Below are the code and all the weights of a small trained network. Each question names an input and a class and asks about switching units off, where a switched-off unit gives its printed mean instead of its output.

import numpy as np


def w(rows, s, z=0):
    codes = np.array(rows[::2]) - 128.0
    scale = np.full(codes.shape[1], s)
    scale[-1] = z or s
    return codes * scale


def f(y):
    return np.maximum(y, 0)


def log_softmax(a):
    a = a - a.max(-1, keepdims=True)
    return a - np.log(np.exp(a).sum(-1, keepdims=True))


def net(x, mask):
    res = np.array(x, float).reshape(1, 7) / 4 @ E
    y = f(res @ A[0][:, :-1].T + A[0][:, -1])
    res = res + np.where(mask, y, B[0][:, -1]) @ B[0][:, :-1]
    return log_softmax(res[-1] @ U[:, :-1].T + U[:, -1])


A, B = {}, {}
E = w([
[159,173,102,30],'x0',
[55,149,67,117],'x1',
[154,46,25,168],'x2',
[179,2,171,133],'x3',
[143,124,138,159],'x4',
[138,89,67,46],'x5',
[73,112,123,172],'x6',
],0.0078)
A[0] = w([
[1,49,8,211,106],'N0',
[152,173,205,96,254],'N1',
[50,201,182,112,186],'N2',
[119,106,65,241,165],'N3',
[178,105,255,215,108],'N4',
[56,207,72,106,184],'N5',
[10,108,105,162,125],'N6',
[123,199,215,155,187],'N7',
],0.0084,0.0053)
B[0] = w([
[172,173,66,193,239],'N0',
[10,42,59,93,254],'N1',
[165,196,54,76,246],'N2',
[178,254,134,126,224],'N3',
[101,79,153,114,238],'N4',
[77,127,128,67,239],'N5',
[226,186,164,122,191],'N6',
[5,72,48,129,242],'N7',
],0.0084,0.0071)
U = w([
[205,142,150,199,56],'0',
[107,66,250,161,6],'1',
[80,110,78,53,254],'2',
],0.013,0.004)

Each question gives the input, the list of numbers given to net, and the class t.
The units are the neurons (one row each of A and B). Each row of codes is followed by its name. A weight is (code - 128) times the scale printed after its matrix; where a second scale follows, it is the last column's (A, B and U).
mask holds one flag per neuron, in row order. A switched-off neuron (its flag False) gives its mean, the last column of its row in B, instead of its output. The means were averaged over made-up inputs and are rounded, as every weight is.
A unit's drop is (log p(t) with every unit on - log p(t) with that unit switched off) / (log p(t) with every unit on - log p(t) with every unit switched off).
The circuit of an input: a set's keep is (log p(t) with only the set's units on - log p(t) with every unit switched off) / (log p(t) with every unit on - log p(t) with every unit switched off). Starting from all 8 units, units are removed one at a time, each time the one whose removal leaves the highest keep (on an exact tie, the one counted first), for as long as the keep stays at least 0.8.
circuit, biggest first: the units of the circuit, biggest drop first
unit that matters most: the unit with the biggest drop
top k neurons: the k neurons with the biggest drops, biggest first
drop of u: that unit's drop, to one decimal
input [-7,1,-3,-1,8,-8,2], class 2: unit that matters most : N7
input [1,-5,8,8,3,5,0], class 0: circuit, biggest first : N1, N7
input [0,-4,-3,4,3,7,1], class 1: top 2 neurons : N2, N7
input [-5,-2,-3,5,8,4,4], class 1: circuit, biggest first : N2, N4
input [-2,-4,-6,8,1,6,-3], class 1: circuit, biggest first : N2, N7
input [-7,-2,5,7,4,-5,1], class 0: top 2 neurons : N3, N0
input [-6,7,-8,6,5,-8,-6], class 2: top 3 neurons : N7, N2, N1
input [-5,-2,-7,2,8,-3,3], class 2: drop of N1 : 0.2
input [-5,1,-1,1,4,6,7], class 0: drop of N7 : 0.0
input [-2,-7,7,-5,-1,8,4], class 0: drop of N0 : 0.1
input [-7,5,-6,4,8,5,4], class 0: drop of N5 : 0.1
